[[128 128 129 127 127 128 129]
 [128 128 129 129 128 128 128]
 [128 127 128 129 128 127 128]
 [140 148 131 130 125 134 140]
 [140 149 129 131 125 135 141]
 [129 129 128 128 128 128 128]
 [128 128 128 128 128 128 128]
 [140 148 131 130 125 134 141]]
:
[[128 128 128 140 140 129 128 140]
 [128 128 127 148 149 129 128 148]
 [129 129 128 131 129 128 128 131]
 [127 129 129 130 131 128 128 130]
 [127 128 128 125 125 128 128 125]
 [128 128 127 134 135 128 128 134]
 [129 128 128 140 141 128 128 141]]

[[140 130 121 133 136]
 [140 133 137 151 135]
 [127 134 125 132 110]
 [123 127 118 127 127]
 [128 129 131 130 130]
 [118 123 123 129 128]
 [133 142 110 134 129]
 [128 123 130 129 122]
 [126 129 125 127 129]
 [122 126 128 131 128]
 [135 129 126 134 133]
 [127 129 128 132 128]]
:
[[140 140 127 123 128 118 133 128 126 122 135 127]
 [130 133 134 127 129 123 142 123 129 126 129 129]
 [121 137 125 118 131 123 110 130 125 128 126 128]
 [133 151 132 127 130 129 134 129 127 131 134 132]
 [136 135 110 127 130 128 129 122 129 128 133 128]]

[[105 125 125 128]
 [126 131 131 127]
 [156 129 125 127]
 [125 126 130 129]]
:
[[105 126 156 125]
 [125 131 129 126]
 [125 131 125 130]
 [128 127 127 129]]

[[132 132 130 113 128 132 132]
 [140 140 137 110 135 140 139]
 [127 127 126 124 126 126 127]
 [118 120 120 122 113 119 119]
 [117 118 118 126 115 118 117]
 [128 128 127 121 125 128 128]
 [112 114 115 129 107 114 113]
 [140 139 138 118 138 139 138]
 [125 125 125 128 126 125 124]
 [111 112 114 127 108 112 112]
 [124 124 125 115 121 125 121]
 [122 126 127 102 109 125 126]]
:
[[132 140 127 118 117 128 112 140 125 111 124 122]
 [132 140 127 120 118 128 114 139 125 112 124 126]
 [130 137 126 120 118 127 115 138 125 114 125 127]
 [113 110 124 122 126 121 129 118 128 127 115 102]
 [128 135 126 113 115 125 107 138 126 108 121 109]
 [132 140 126 119 118 128 114 139 125 112 125 125]
 [132 139 127 119 117 128 113 138 124 112 121 126]]

[[138 137 112 141 136 120 145 125 127]
 [115 125 141 126 134 125 157 137 136]
 [137 125 153 140 123 127 114 154 117]
 [150 125 139 147 138 124 141 129 117]
 [125 130 137 135 139 101 124 135 142]
 [147 121 147 146 135 121 139 134 118]
 [142 119 147 136 128 134 111 147 124]
 [118 141 142 142 137 124 136 132 137]
 [134 126 150 140 123 128 114 151 118]]
:
[[138 115 137 150 125 147 142 118 134]
 [137 125 125 125 130 121 119 141 126]
 [112 141 153 139 137 147 147 142 150]
 [141 126 140 147 135 146 136 142 140]
 [136 134 123 138 139 135 128 137 123]
 [120 125 127 124 101 121 134 124 128]
 [145 157 114 141 124 139 111 136 114]
 [125 137 154 129 135 134 147 132 151]
 [127 136 117 117 142 118 124 137 118]]

[[117 121 117 123 115 135 120 140 143 118]
 [107 112 106 114 103 146 114 147 147 107]
 [132 131 133 131 134 121 129 120 119 132]
 [146 144 149 143 151 109 141 109 107 147]
 [145 141 144 144 146 109 137 108 107 144]
 [129 129 127 132 127 125 128 122 121 129]
 [114 116 112 116 113 143 120 141 143 112]
 [140 135 138 136 140 116 134 114 113 139]]
:
[[117 107 132 146 145 129 114 140]
 [121 112 131 144 141 129 116 135]
 [117 106 133 149 144 127 112 138]
 [123 114 131 143 144 132 116 136]
 [115 103 134 151 146 127 113 140]
 [135 146 121 109 109 125 143 116]
 [120 114 129 141 137 128 120 134]
 [140 147 120 109 108 122 141 114]
 [143 147 119 107 107 121 143 113]
 [118 107 132 147 144 129 112 139]]

[[127 136 126 136 127 115 136 116 127]
 [127 117 124 140 127 109 140 107 127]
 [127 129 125 149 127 102 149 100 127]
 [127 134 126 141 127 109 141 109 127]
 [127 116 124 134 127 115 134 113 127]]
:
[[127 127 127 127 127]
 [136 117 129 134 116]
 [126 124 125 126 124]
 [136 140 149 141 134]
 [127 127 127 127 127]
 [115 109 102 109 115]
 [136 140 149 141 134]
 [116 107 100 109 113]
 [127 127 127 127 127]]
